M =
[[  0  -3  13   4   8   0  16 -12   8  -5  -5  -2  21   7]
 [ 13   7  -1   0  15  -1   1  10   0  19  23   5  -9  -2]
 [ -6  -4  24   0  11  -9  19 -28   7   1   2  -6  22   5]
 [ -1   2   5  11  -8  15   7   7  11 -15 -20   5  20  12]
 [ 20   8  -6  -4  24  -5  -2  14  -4  30  36   5 -18  -6]
 [ 31  -3 -23   2  28  10  12  31   8  -5   0   0  12  -1]
 [  2  -9   4  11   1  15  22   0  17 -33 -37  -3  43  14]
 [ 13   5 -15  13  -4  24   1  34  10 -15 -19  10  11   9]
 [-19   1  27  12 -18   7  12 -21  11 -16 -23   3  27  16]
 [  1  17   4   6  -7   7 -13  15  -2  23  22  15 -22   3]
 [-25  10  35   8 -21  -1   1 -27   3   9   3   7   4  12]]
Indices start at 0.
(0, 0) => 0
(7, 9) => -15
(2, 2) => 24
(2, 6) => 19
(6, 2) => 4
(4, 6) => -2
(1, 12) => -9
(8, 1) => 1
(7, 7) => 34
(0, 3) => 4
(2, 10) => 2
(3, 8) => 11
(5, 12) => 12
(0, 9) => -5
(5, 4) => 28
(6, 0) => 2
(5, 7) => 31
(3, 13) => 12
(8, 0) => -19
(2, 13) => 5
(6, 8) => 17
(7, 2) => -15
(5, 13) => -1
(4, 10) => 36
(9, 3) => 6
(10, 11) => 7
(6, 3) => 11
(9, 12) => -22
(4, 12) => -18
(9, 10) => 22
(4, 3) => -4
(8, 4) => -18
(6, 7) => 0
(3, 3) => 11

x =
[[132 159 218 144 122  52 166 146  85]
 [150  82   9  85 117 165  58 122 178]
 [145 102  15 101 138 149  60 102 148]
 [152 106  26  96 144 160  82 115 143]
 [110 114  41 116 137 168  88 106 153]
 [126 129  58  86 129 137  68  96 130]
 [100 122  85 106 123 165  79  87 150]
 [147 119  56 116 142 180  76 105 103]
 [116 118  55  93 132 147  85 106 108]
 [ 96 105  70 117 142 135 104 121  72]
 [112 120  70  65 144 159  76  93  90]
 [114 122  88  86  99 158  76  94 132]
 [112 124  50  77 154 158  77  97  71]
 [ 94 115  98  86 134 180  82  66 125]]
Rows and columns are counted from 0.
(0, 0) -> 132
(4, 8) -> 153
(5, 4) -> 129
(10, 0) -> 112
(8, 7) -> 106
(7, 3) -> 116
(0, 6) -> 166
(9, 7) -> 121
(5, 7) -> 96
(6, 2) -> 85
(10, 2) -> 70
(12, 6) -> 77
(11, 8) -> 132
(11, 7) -> 94
(9, 0) -> 96
(3, 5) -> 160
(7, 4) -> 142
(10, 7) -> 93
(11, 2) -> 88
(4, 3) -> 116
(4, 5) -> 168
(3, 2) -> 26
(4, 6) -> 88
(13, 3) -> 86
(8, 3) -> 93
(6, 1) -> 122
(8, 5) -> 147
(4, 7) -> 106
(13, 0) -> 94
(11, 6) -> 76
(13, 7) -> 66
(12, 3) -> 77

X =
-11  -12  -31   20  -30   24  -34    1   24   -2   21   35    3
-11  -23  -31   20    6   -8   20    1    1  -42   21   18   25
X[0,0] -> -11
X[1,1] -> -23
X[1,10] -> 21
X[0,4] -> -30
X[:, 3] -> [20, 20]
X[0] -> [-11, -12, -31, 20, -30, 24, -34, 1, 24, -2, 21, 35, 3]
X[0,8] -> 24
X[0,6] -> -34
X[0,7] -> 1

data = 690	356	378	733	784	139	-690	697	749	-284	-208	-449
data[0] = 690
data[1] = 356
data[4] = 784
data[5] = 139
